Q632: [-7.27  2.00 -2.05 -0.07 -2.93 -3.15]
Q567: [-3.06 -2.88  0.13 -5.42  8.42 -4.30]
Q936: [-6.61 -5.64 -2.06 -4.89  7.04 -5.62]
Q227: [-5.61  5.28 -4.88  6.00 -4.51 -1.00]
Q500: [ 7.58  5.28 -1.52  6.00 -5.54 -1.00]
Q443: [-3.69 -5.61 -7.86  5.42 -2.86  7.11]
Q930: [-6.11  3.70  0.43 -2.05 -2.44 -0.06]
Q941: [-4.88  2.76 -0.64  2.63 -2.21 -0.54]
q: [-5.61  5.28 -4.88  6.00 -4.51 -1.00] => Q227
common Q443 Q227:  => [-5.61]
common Q632 Q930:  => [-2.05]
common Q941 Q227:  => [-4.88]

Q567: [-2.47  2.81  0.34 -4.16 -0.01 -4.52  9.30]
Q930: [-1.41 -4.01 -2.23 -4.38 -4.39 -5.62 -4.38]
Q941: [-7.06 -3.87 -7.79  5.55 -2.77 -4.38 -2.00]
Q670: [ 0.78 -0.74  4.97 -2.18  4.63 -0.91 -1.06]
Q715: [ 2.70 -4.41  2.12  7.40  0.18 -4.20  6.26]
common Q941 Q930:  => [-4.38]
q: [-1.41 -4.01 -2.23 -4.38 -4.39 -5.62 -4.38] => Q930

Q941: [7.72 4.45 0.02 0.50 1.52]
Q930: [-3.00 -0.74  0.49  0.61  0.03]
Q632: [0.29 1.71 5.09 5.88 0.49]
common Q930 Q632:  => [0.49]
common Q632 Q930:  => [0.49]

Q715: [ 2.05  1.75  6.78 -3.24  0.27  2.15]
Q936: [-5.00 -1.16 -2.64  8.81  0.32  8.68]
Q443: [-6.75 -1.35 -3.08  9.06  0.27 -5.70]
Q74: [ 2.05  1.75  6.78 -5.09  0.27  2.15]
Q941: [1.93 2.07 6.64 0.26 0.17 1.99]
Q384: [-4.36  1.09 -0.09  8.68 -0.43 -1.99]
common Q384 Q936:  => [8.68]
common Q715 Q443:  => [0.27]

Q670: [-6.50 -1.03  7.01  8.91 -6.13  4.17  3.35 -8.36 -1.61 -5.34 -3.81  5.38
 -6.68 -1.38  6.80 -5.44  2.71 -7.10 -1.12 -7.27  7.54]
Q930: [ 3.06  1.99 -5.03 -5.69 -5.20 -5.30 -4.45 -3.55  1.54  5.39  5.71 -5.03
  4.01  2.69  3.41  4.57  0.92  3.85  1.70  4.61 -4.47]
Q936: [ 5.43  6.27 -4.28  6.96  5.79 -6.78 -6.93  4.84  7.05  5.40 -1.21 -5.78
 -6.68  3.35 -4.10 -0.41 -7.93  2.52 -7.60 -5.56  3.72]
Q567: [ 5.43  6.27 -4.28  6.96  5.79 -5.69  6.97  4.84  7.05  5.40 -1.21 -5.78
 -6.68  5.61 -5.37 -3.84  5.09 -6.36  6.44  1.62 -3.87]
Q74: [-6.50 -1.03  7.01 -5.56 -6.13  4.17  3.34 -8.36 -1.61 -5.34 -3.81  5.40
  3.31 -1.38  6.80 -5.44  2.71 -7.10 -1.12 -7.27  7.54]
common Q930 Q567:  => [-5.69]
q: [ 5.43  6.27 -4.28  6.96  5.79 -6.78 -6.93  4.84  7.05  5.40 -1.21 -5.78
 -6.68  3.35 -4.10 -0.41 -7.93  2.52 -7.60 -5.56  3.72] => Q936
common Q567 Q930:  => [-5.69]
common Q670 Q567:  => [-6.68]
q: [-6.50 -1.03  7.01  8.91 -6.13  4.17  3.35 -8.36 -1.61 -5.34 -3.81  5.38
 -6.68 -1.38  6.80 -5.44  2.71 -7.10 -1.12 -7.27  7.54] => Q670
q: [ 3.06  1.99 -5.03 -5.69 -5.20 -5.30 -4.45 -3.55  1.54  5.39  5.71 -5.03
  4.01  2.69  3.41  4.57  0.92  3.85  1.70  4.61 -4.47] => Q930

Q715: [-2.82 -2.87  3.06  0.23  1.58 -2.74  8.04  3.62  2.04 -1.27  2.14  5.06
 -3.31]
Q227: [-2.82 -2.87  4.90  0.23  1.58 -2.74  8.04  1.05 -1.49  1.19 -9.66  5.94
  1.06]
Q941: [-0.56 -2.77  4.07 -2.00 -1.72 -5.66 -5.80  3.41 -0.46  3.10 -4.53  8.04
  3.93]
Q384: [ 0.21 -2.77  4.07 -2.00 -1.72 -5.66 -5.80  3.41 -0.46  3.10 -4.72 -1.93
  7.20]
Q930: [ 4.39  0.20 -0.95 -1.71  3.06 -5.61  1.05  1.23  3.93  0.21  2.12 -1.92
  1.05]
common Q715 Q941:  => [8.04]
common Q227 Q930:  => [1.05]
common Q227 Q941:  => [8.04]
common Q930 Q384:  => [0.21]
common Q930 Q715:  => [3.06]
common Q930 Q227:  => [1.05]

Q74: [-5.33 -0.11  2.59  7.38  7.38  1.07  5.09  4.81 -2.98  5.67  7.48  1.00
 -3.71 -2.07  6.93 -1.46 -1.41 -5.02  1.28  5.09 -1.19  5.94  6.48  2.69
 -4.35  5.56 -3.72  5.56  2.16  1.10  0.75 -0.03]
Q936: [ 2.47  0.04 -3.25  5.29 -3.83  3.20  2.56 -0.76 -2.91 -1.78  4.41  5.21
  2.98  0.86 -0.34 -1.11  4.70  1.90 -3.53  3.61  3.02  1.82 -2.42 -3.28
  1.75  7.51 -3.71  8.24  1.78 -3.42 -0.31 -2.25]
Q670: [ 5.90  2.61  1.57 -4.00 -1.97  0.96 -1.97 -0.44  6.08 -1.33 -4.18  0.07
  4.17  3.51 -2.83  4.58  2.74  6.23  3.22 -2.15  3.00 -2.65 -1.82  1.43
  5.16  3.52  6.81 -3.57  0.49  2.67  2.53  3.17]
Q715: [ 1.16 -1.45  5.00  6.62 -4.15  1.73  0.06  3.35  3.62 -4.08  1.65 -2.34
 -3.70 -4.63 -5.00  6.02  6.76  5.45  4.97  1.61  5.25 -3.31 -4.99 -3.24
 -2.14  7.38  2.80  6.56  0.12 -3.18  4.27 -2.29]
Q384: [ 1.16 -1.45  5.00  6.62 -4.15  1.73  0.06  3.35  3.62 -4.08  1.65 -2.34
 -3.70 -4.63 -5.00  6.02  6.76  5.45  4.97  1.61 -3.24 -3.31 -4.99 -3.24
  2.34  7.38 -3.57  6.56  0.84 -3.07  4.27 -2.29]
Q567: [-5.33 -0.11  3.51  7.38  7.38  1.07  5.09  4.81 -2.98  5.67  7.48  1.00
 -3.71 -2.07  6.93 -1.46 -1.41  5.72  5.35 -1.79  2.93 -2.60 -0.82  2.21
  3.39 -2.81  7.56 -3.46  0.46  3.20  3.55  3.30]
Q227: [ 2.87  0.20 -1.50  4.76 -4.03  3.17  2.30 -0.98 -2.58 -1.92  3.95  5.19
  3.34  1.15 -0.60 -0.93  4.73  2.26 -3.49  3.34  3.12  1.54 -2.60 -3.23
  2.15  7.04 -3.31  7.77  1.74 -3.25 -0.28 -2.07]
common Q670 Q567:  => [3.51]
common Q936 Q74:  => [-3.71]
common Q670 Q384:  => [-3.57]

Q384: [-6.82  6.47 -9.17  1.23  5.80 -0.05 -0.28  2.85]
Q227: [ 2.77  0.13  1.22  5.89 -3.34  5.79  8.54  8.33]
Q500: [-2.48 -4.08 -6.82  1.22 -6.03 -6.81 -8.17 -5.42]
Q670: [-4.43  1.23  1.00 -9.52 -5.35 -7.82 -0.05 -8.49]
Q443: [-2.12 -0.04  8.33 -6.54  5.80 -7.07 -7.75  4.90]
common Q443 Q384:  => [5.80]
common Q500 Q384:  => [-6.82]
common Q384 Q500:  => [-6.82]
common Q443 Q227:  => [8.33]
common Q384 Q443:  => [5.80]
common Q500 Q227:  => [1.22]
common Q227 Q443:  => [8.33]

Q384: [-5.08  2.75 -5.55 -3.68 -1.28  3.82 -0.03 -0.68  2.68  0.61  5.88 -2.58
  3.21 -0.20  1.58 -4.09 -0.78 -2.45 -6.62  4.28 -6.92 -3.59  0.47]
Q715: [ 1.25 -0.57  1.75  5.97  2.86 -6.38 -4.66  6.70 -3.97  1.90  0.00 -0.41
 -4.69 -2.18 -4.07 -2.99 -3.48 -2.37 -0.39 -4.98 -4.14  2.68  1.49]
Q500: [-1.39 -1.16 -5.98 -4.88 -0.62 -5.09  0.96  0.60  1.25  3.01 -6.63  2.65
  0.46 -2.82 -0.80  0.51 -2.72 -0.97  0.99 -5.10  8.77 -2.34 -4.12]
Q74: [-6.18  3.45 -3.19  1.94 -0.34  0.35  4.86  2.94 -1.80  2.41 -1.88  1.75
  1.34  6.13  0.75  1.85 -1.46  7.60 -1.92  4.97 -1.08  6.84  0.74]
Q936: [ 4.08  3.84  2.69  6.67 -3.50  3.52 -4.15  1.94 -4.76 -5.23 -1.20  2.66
 -5.34  0.23 -3.34  2.11  0.61  1.05  1.79 -4.02 -5.90  3.02  1.47]
Q443: [-4.68  1.31  1.36 -1.52  4.65  4.17 -3.18  2.86  0.16 -0.50 -2.14 -1.98
 -4.98  5.90 -6.99 -4.43  3.40  3.11  1.44  6.05 -3.41 -0.37  0.67]
Q567: [-0.95 -6.47 -0.93 -4.53 -1.56 -5.63 -3.16  2.35  0.73 -0.48 -7.93  0.63
 -2.13 -4.31 -2.25 -3.19 -3.31  3.34 -3.42 -4.65  3.58  0.84 -0.92]
common Q384 Q936:  => [0.61]
common Q74 Q567:  => [-3.19]

